Read these off the matrix that follows.
1) The top-right entry?
2) The entry directly below the largest entry?
3) The second-last entry, reading row by row?
4) The third entry on the diagonal from the top-right corner?
5) The bottom-left entry?
6) The entry just left of the largest entry?
7) The largest entry in the first column?
8) The second entry on the main diagonal?
[[132 127 128 124 128 118 132 127 124 125 126 130 117 134 128 130]
 [121 129 118 148 130 122 130 132 127 131 127 139 125 141 127 124]
 [131 126 126 121 132 138 146 148 148 154 131 135 137 133 142 128]
 [126 136 127 132 130 116 136 132 133 142 127 137 118 132 125 123]
 [128 124 132 124 125 120 129 129 125 121 120 119 127 128 132 115]
 [129 136 124 130 135 124 141 140 135 142 128 143 119 129 132 120]]
1) 130
2) 142
3) 132
4) 133
5) 129
6) 148
7) 132
8) 129

Questions about the matrix below. Rows and columns are numbered from 0.
1) Read off the entry just right of 124.
2) Read off the entry in the top-left corner.
3) Read off the entry directly above 150.
4) Read off the entry in row 1 and column 1.
5) Read off the entry in row 1 and column 0.
6) Read off the bottom-right entry.
[[124 136 114 147 105 148 128 111]
 [134 118 121 116 150 129 121 136]]
1) 136
2) 124
3) 105
4) 118
5) 134
6) 136

A =
[[126 128 126 131 129 128 121 129 127 129 128 125 130]
 [128 127 127 127 127 117 126 128 126 128 133 123 136]
 [128 126 133 128 128 133 121 127 128 129 125 130 125]
 [126 127 141 133 124 123 122 122 126 132 138 123 129]
 [125 135 128 133 138 122 135 129 134 125 111 126 129]
 [128 124 131 126 128 125 131 125 126 128 124 131 125]
 [124 124 127 127 117 130 122 132 132 128 128 125 130]
 [118 134 131 133 128 122 116 132 141 136 131 134 128]
 [127 131 127 133 129 127 128 128 126 128 131 128 126]
 [139 122 122 118 127 131 141 124 113 113 128 123 131]
 [132 129 124 122 131 125 132 125 119 122 128 125 130]
 [132 136 111 134 147 113 138 137 128 115 116 135 106]
 [127 130 129 141 128 134 129 131 127 127 137 134 126]
 [127 127 129 128 130 128 127 127 126 130 126 128 126]]
Indices start at 0.
The entry at row 0, column 1 -> 128
Find the entry in the bottom-right corner.
Answer: 126
The entry at row 1, column 0 -> 128
Find the entry just left of the largest entry.
Answer: 134
Find the entry in the top-left corner.
Answer: 126
Find the smallest entry.
Answer: 106
Find the top entry of the column that holds the largest entry.
Answer: 129
The entry at row 2, column 0 -> 128
The entry directly above the smallest entry -> 130
The top-right entry is 130
Find the bottom-left entry.
Answer: 127
The entry in row 1 and column 2 is 127
The entry at row 0, column 2 -> 126
The entry directly below the smallest entry -> 126
Find the entry directly below the largest entry.
Answer: 128
Find the entry just left of the smallest entry.
Answer: 135

Questions about the array below.
1) Find the entry in the bottom-left corner.
2) Find the fifth entry, reading row by row.
3) Find the largest entry.
4) Find the second smallest entry.
5) Find the entry just right of 128.
6) Find the 3rd smallest entry.
7) Find the fourth entry, reading row by row.
8) Find the first entry in reading order.
[[137 123 127 142 122 134 136 114]
 [132 142 138 105 139 136 128 138]
 [118 149 132 139 108 118 119 132]]
1) 118
2) 122
3) 149
4) 108
5) 138
6) 114
7) 142
8) 137

[[130 141 137 154 129 139]
 [123 114 117 109 129 115]
 [133 154 148 151 128 154]]
Rows and columns are numbered from 0.
Read off the entry directly below 137.
Answer: 117
The entry in row 0 and column 0 -> 130
Read off the entry in row 2 and column 2.
Answer: 148
Read off the entry in row 2 and column 0.
Answer: 133
Read off the entry just right of 133.
Answer: 154
The smallest entry: 109
Read off the entry directly above the smallest entry.
Answer: 154

Read these off the grid that follows.
1) Give the third entry in reading order.
2) Give the smallest entry in the first row.
3) Give the smallest entry in the last row.
4) Give the entry just left of 103.
5) Give the entry just right of the smallest entry.
6) Give the entry in the bottom-right corner.
7) Give the bottom-left entry.
8) Give the top-right entry.
121  133  130  129  131  136
122  126  131  122  116  136
129  124  131  120  103  139
125  132  126  120  108  138
126  126  129  121  104  140
1) 130
2) 121
3) 104
4) 120
5) 139
6) 140
7) 126
8) 136

X =
[[126 124 130 133 123 146 123 120 126 132 134 127 155]
 [133 125 119 134 127 128 131 132 140 131 130 127 131]
 [124 124 134 133 127 141 123 126 123 129 132 128 147]
 [134 127 114 135 135 111 139 138 148 129 128 128 132]
 [132 122 125 129 117 138 122 126 129 136 131 125 130]
 [124 124 134 134 127 141 123 125 123 129 131 128 146]]
The last entry, reading row by row -> 146
Read off the top entry of the column that holds the largest entry.
155
The first entry, reading row by row: 126
The fifth entry from the end, reading row by row: 123
Read off the smallest entry in the last column.
130
The 3rd smallest entry: 117
Read off the third entry from the end, reading row by row.
131
Read off the fourth entry from the end, reading row by row.
129
The third entry on the main diagonal -> 134
Read off the 2nd entry on the main diagonal.
125
The entry directly below the smallest entry is 138
The smallest entry in the first row -> 120
Read off the second smallest entry.
114
Read off the third entry on the diagonal from the top-right corner.
132
The fourth entry, reading row by row is 133
Read off the 3rd largest entry.
147
The 2nd entry on the diagonal from the top-right corner is 127
The entry just left of the largest entry is 127
The last entry of the smallest entry's row is 132
The top entry of the column that holds the smallest entry: 146
Read off the entry in the bottom-left corner.
124
Read off the second largest entry.
148

B =
[[132 124 132 119 114 122 130 114 134 132 122 124]
 [120 142 124 127 128 119 126 138 128 130 132 113]
 [121 135 121 129 132 122 125 133 131 131 138 108]
 [125 131 118 131 118 132 132 119 123 145 121 125]
 [107 131 139 133 125 128 130 130 125 145 120 126]
 [131 136 121 122 118 126 116 147 113 119 129 125]
 [129 116 121 124 122 136 133 128 136 112 126 129]
 [118 128 124 122 126 127 135 117 129 137 135 123]
 [123 138 121 130 128 120 125 136 133 130 132 112]
 [134 141 130 128 132 135 118 128 126 130 117 128]]
Rows and columns are numbered from 0.
The entry in row 0 and column 2 is 132
The top-left entry is 132
The entry just right of the smallest entry: 131
Read off the top-right entry.
124
Read off the entry in row 1 and column 0.
120
Read off the entry in the bottom-right corner.
128
Read off the entry at row 2, column 1.
135
The entry at row 2, column 0 is 121
The entry in the bottom-left corner -> 134
The entry directly above the largest entry -> 130
Read off the entry directly below the smallest entry.
131
The entry in row 0 and column 1 is 124
Read off the entry directly above the smallest entry.
125
Read off the entry at row 1, column 1.
142
Read off the top entry of the column that holds the largest entry.
114
The entry in row 1 and column 2: 124
The bottom entry of the column that holds the largest entry -> 128

Read these off the array that follows. Rows and columns are numbered from 0.
1) Give the bottom-right entry.
2) Give the entry in the top-left corner.
3) Give the entry directly below 114.
4) Give the entry at row 0, column 2.
[[115 114 110 122 125]
 [112 107 112 124  99]]
1) 99
2) 115
3) 107
4) 110

Questions about the table below.
1) Which number is the entry directly above the smallest entry?
2) Which number is the smallest entry in the last column?
3) Which number is the entry just left of the largest entry?
4) Which number is the last entry, reading row by row?
5) Which number is the entry in the top-right corner?
6) Which number is the bottom-left entry?
7) Which number is the second entry in reading order?
8) Which number is the entry in the top-left corner?
[[124, 143, 142, 144, 118, 133, 127, 133],
 [136, 127, 102, 127, 126, 132, 134, 122],
 [141, 141, 124, 146, 118, 131, 122, 124]]
1) 142
2) 122
3) 124
4) 124
5) 133
6) 141
7) 143
8) 124

Questions about the grid below.
1) Report the entry just left of 150.
2) Report the entry just right of 116.
3) Report the entry just right of the smallest entry.
[[115, 142, 138, 137, 119, 118, 119, 146, 143, 146, 137], [127, 148, 125, 129, 112, 129, 125, 114, 114, 109, 130], [115, 150, 119, 125, 108, 116, 115, 121, 114, 117, 125], [134, 135, 139, 99, 149, 139, 129, 139, 137, 137, 102]]
1) 115
2) 115
3) 149
